[[  5  -9]
 [  7  -7]
 [-25  49]
 [-27 -17]
 [-33 -17]
 [ 10  -1]
 [-46 -78]]
=>
[[-46 -78]
 [-33 -17]
 [-27 -17]
 [-25  49]
 [  5  -9]
 [  7  -7]
 [ 10  -1]]

[[ 17 -20 -44   8  15  -7  -7 -22  -8  37 -16]
 [-21 -24 -13   6  85  -7 -14  47  19  70 -24]
 [-39 -11  39 -10  64  -7 -16  61  -4  88 -11]
 [-24  21 -36 -23 -33  -1   6 -53  12 -48  16]]
=>
[[-39 -11  39 -10  64  -7 -16  61  -4  88 -11]
 [-24  21 -36 -23 -33  -1   6 -53  12 -48  16]
 [-21 -24 -13   6  85  -7 -14  47  19  70 -24]
 [ 17 -20 -44   8  15  -7  -7 -22  -8  37 -16]]

[[-70 -12 -22]
 [ 70 -24  16]
 [-45  23 -30]
 [ 72 -52  42]
 [  1   8  73]
 [ -6 -21 -48]
 [ 55  31  17]
 [ 36  12  61]
 [-12 -27  10]
 [ 26  34  50]
 [ 17   3   8]
 [ 79  -5   9]]
=>
[[-70 -12 -22]
 [-45  23 -30]
 [-12 -27  10]
 [ -6 -21 -48]
 [  1   8  73]
 [ 17   3   8]
 [ 26  34  50]
 [ 36  12  61]
 [ 55  31  17]
 [ 70 -24  16]
 [ 72 -52  42]
 [ 79  -5   9]]

[[ 12   0  -8 -12 -51  22 -89  -5 -28  -6 -41  75 -12 -23  29   4]
 [-11 -33  -6   9  10   8 -21 -67  36 -59 -12 -14  25  -5  19  23]]
=>
[[-11 -33  -6   9  10   8 -21 -67  36 -59 -12 -14  25  -5  19  23]
 [ 12   0  -8 -12 -51  22 -89  -5 -28  -6 -41  75 -12 -23  29   4]]

[[ 55 -73   0   0 -16  21 -38  65]
 [-10  61   0  -2 -51   0  21 -32]]
=>
[[-10  61   0  -2 -51   0  21 -32]
 [ 55 -73   0   0 -16  21 -38  65]]

[[ 42  63  34 -56  13 -79]
 [-44 -21 -78  54  -5  26]]
=>
[[-44 -21 -78  54  -5  26]
 [ 42  63  34 -56  13 -79]]

[[-28  29  14 -11  16 -76 -40]
 [  0   2 -26   0  36 -44  -9]
 [ 21   6  -6   8  43 -30  11]
 [ 13  58 -11  18  34 -11  -3]]
=>
[[-28  29  14 -11  16 -76 -40]
 [  0   2 -26   0  36 -44  -9]
 [ 13  58 -11  18  34 -11  -3]
 [ 21   6  -6   8  43 -30  11]]

[[ 52   7   8 -58 -18]
 [ -5 -22  73  30 -52]
 [-23  35  33   3 -57]
 [ 39  15  11 -36   2]
 [-55 -66  94 -30  27]
 [-51  25  23 -23 -65]
 [ -4  56 -29 -39 -52]
 [ 44   9   8 -34  59]
 [ -8 -18  63  42 -72]
 [-20   8  21  33 -52]
 [-44 -52  61 -21  22]
 [-64  14 -68 -16   8]]
=>
[[-64  14 -68 -16   8]
 [-55 -66  94 -30  27]
 [-51  25  23 -23 -65]
 [-44 -52  61 -21  22]
 [-23  35  33   3 -57]
 [-20   8  21  33 -52]
 [ -8 -18  63  42 -72]
 [ -5 -22  73  30 -52]
 [ -4  56 -29 -39 -52]
 [ 39  15  11 -36   2]
 [ 44   9   8 -34  59]
 [ 52   7   8 -58 -18]]

[[  53   41   41  -33   -7   21   63  -13  -16   49   -3   60  -32   53
    59   43]
 [ -54   -4  -53   24   11  -47   -3   14   12   -3   22   -7   20  -22
   -34  -57]
 [  12  -31   32   13   21   36  -80   -1   11  -43  -16 -100   16  -56
   -65   46]
 [ -32  -55  -17  -17    9  -12  -74   -5  -12  -41   19  -69  -19  -54
   -57  -38]
 [ -10   12  -24  -12   31  -18    8   -3    8   26   -7   49   -2   10
    13   19]
 [ -25   42  -24   56  -49   -5   79   20   32  -13  -36   71   57   54
    75   -6]]
=>
[[ -54   -4  -53   24   11  -47   -3   14   12   -3   22   -7   20  -22
   -34  -57]
 [ -32  -55  -17  -17    9  -12  -74   -5  -12  -41   19  -69  -19  -54
   -57  -38]
 [ -25   42  -24   56  -49   -5   79   20   32  -13  -36   71   57   54
    75   -6]
 [ -10   12  -24  -12   31  -18    8   -3    8   26   -7   49   -2   10
    13   19]
 [  12  -31   32   13   21   36  -80   -1   11  -43  -16 -100   16  -56
   -65   46]
 [  53   41   41  -33   -7   21   63  -13  -16   49   -3   60  -32   53
    59   43]]
